Below is a small trained network, with its code and all its weights. Each question gives an input and a class and asks what happens when units are switched off, that is, made to give their printed mean instead of their output.

import numpy as np


def w(rows, s, z=0):
    codes = np.array(rows[::2]) - 128.0
    scale = np.full(codes.shape[1], s)
    scale[-1] = z or s
    return codes * scale


def f(y):
    return np.maximum(y, 0)


def log_softmax(a):
    a = a - a.max(-1, keepdims=True)
    return a - np.log(np.exp(a).sum(-1, keepdims=True))


def net(x, mask):
    res = np.array(x, float).reshape(1, 7) / 4 @ E
    y = f(res @ A[0][:, :-1].T + A[0][:, -1])
    res = res + np.where(mask, y, B[0][:, -1]) @ B[0][:, :-1]
    return log_softmax(res[-1] @ U[:, :-1].T + U[:, -1])


A, B = {}, {}
E = w([
[2,109,123],'x0',
[89,225,155],'x1',
[98,88,178],'x2',
[63,78,73],'x3',
[122,184,35],'x4',
[103,97,56],'x5',
[175,73,134],'x6',
],0.0068)
A[0] = w([
[20,7,68,67],'neuron 0',
[204,43,175,163],'neuron 1',
[114,210,131,59],'neuron 2',
[133,125,127,104],'neuron 3',
[104,119,109,51],'neuron 4',
[94,159,117,22],'neuron 5',
[132,113,83,188],'neuron 6',
[151,48,115,45],'neuron 7',
[95,156,116,41],'neuron 8',
[162,187,174,40],'neuron 9',
[92,141,114,95],'neuron 10',
[132,197,139,16],'neuron 11',
[237,144,90,104],'neuron 12',
[15,31,42,99],'neuron 13',
[161,131,83,100],'neuron 14',
[143,181,157,3],'neuron 15',
[117,185,134,121],'neuron 16',
[166,23,215,54],'neuron 17',
[147,174,142,2],'neuron 18',
[119,111,123,197],'neuron 19',
[252,125,70,102],'neuron 20',
[185,108,33,79],'neuron 21',
[137,79,128,95],'neuron 22',
[130,160,145,52],'neuron 23',
[139,102,66,171],'neuron 24',
[106,202,156,117],'neuron 25',
[81,139,111,64],'neuron 26',
[82,164,97,36],'neuron 27',
],0.011,0.0042)
B[0] = w([
[164,38,36,246],'neuron 0',
[131,252,176,222],'neuron 1',
[182,85,136,169],'neuron 2',
[124,129,134,128],'neuron 3',
[99,124,145,137],'neuron 4',
[132,144,165,141],'neuron 5',
[76,131,149,175],'neuron 6',
[199,75,146,164],'neuron 7',
[134,152,148,143],'neuron 8',
[161,57,129,169],'neuron 9',
[137,170,108,151],'neuron 10',
[188,93,119,151],'neuron 11',
[31,148,138,196],'neuron 12',
[145,17,65,254],'neuron 13',
[85,122,146,152],'neuron 14',
[157,80,140,147],'neuron 15',
[154,71,161,167],'neuron 16',
[188,239,190,210],'neuron 17',
[174,102,119,141],'neuron 18',
[90,99,154,167],'neuron 19',
[22,180,124,203],'neuron 20',
[54,135,115,177],'neuron 21',
[170,111,141,153],'neuron 22',
[171,159,67,138],'neuron 23',
[96,164,101,180],'neuron 24',
[191,108,75,183],'neuron 25',
[124,159,118,152],'neuron 26',
[128,155,191,156],'neuron 27',
],0.023,0.008)
U = w([
[188,153,190,4],'0',
[200,236,253,224],'1',
[85,232,198,171],'2',
],0.0062,0.0017)

Each question gives the input, the list of numbers given to net, and the class t.
The units are the neurons (one row each of A and B). Each row of codes is followed by its name. A weight is (code - 128) times the scale printed after its matrix; where a second scale follows, it is the last column's (A, B and U).
mask holds one flag per neuron, in row order. A switched-off neuron (its flag False) gives its mean, the last column of its row in B, instead of its output. The means were averaged over made-up inputs and are rounded, as every weight is.
A unit's drop is (log p(t) with every unit on - log p(t) with that unit switched off) / (log p(t) with every unit on - log p(t) with every unit switched off).
The circuit of an input: a set's keep is (log p(t) with only the set's units on - log p(t) with every unit switched off) / (log p(t) with every unit on - log p(t) with every unit switched off). Starting from the 12 units with the biggest drops (on a tie, the unit counted first), units are removed one at a time, each time the one whose removal leaves the highest keep (on an exact tie, the one counted first), for as long as the keep stays at least 0.8.
units of the circuit, in order: the units of the circuit, biggest drop first
k most important neurons: the k neurons with the biggest drops, biggest first
drop when u is switched off: that unit's drop, to one decimal
input [-4,0,-8,-2,5,-3,-5], class 2: units of the circuit, in order => [neuron 20]
input [8,4,-5,2,-4,-4,-6], class 0: units of the circuit, in order => [neuron 1; neuron 25]
input [-7,-2,5,1,1,-1,-1], class 2: units of the circuit, in order => [neuron 20; neuron 12]
input [-6,2,1,-6,2,-3,-6], class 0: units of the circuit, in order => [neuron 1; neuron 9]
input [5,0,-4,2,-2,-3,-6], class 0: units of the circuit, in order => [neuron 1; neuron 20]
input [-3,5,-7,-6,1,2,6], class 2: 2 most important neurons => [neuron 20; neuron 12]
input [0,-6,-4,-2,-6,8,6], class 1: 4 most important neurons => [neuron 17; neuron 7; neuron 1; neuron 22]
input [7,7,-5,-8,8,4,3], class 1: 2 most important neurons => [neuron 13; neuron 0]
input [8,8,-2,-2,5,3,1], class 0: 2 most important neurons => [neuron 1; neuron 17]
input [-1,-6,0,-4,-3,4,5], class 1: 3 most important neurons => [neuron 17; neuron 7; neuron 1]
input [-8,-8,6,7,-4,-2,8], class 1: drop when neuron 17 is switched off => 0.2
input [-8,7,-6,-2,-7,1,-6], class 0: drop when neuron 11 is switched off => 0.1
input [2,0,6,3,-2,-5,1], class 1: drop when neuron 17 is switched off => 0.3
input [0,-5,3,1,-8,4,4], class 1: units of the circuit, in order => [neuron 17]
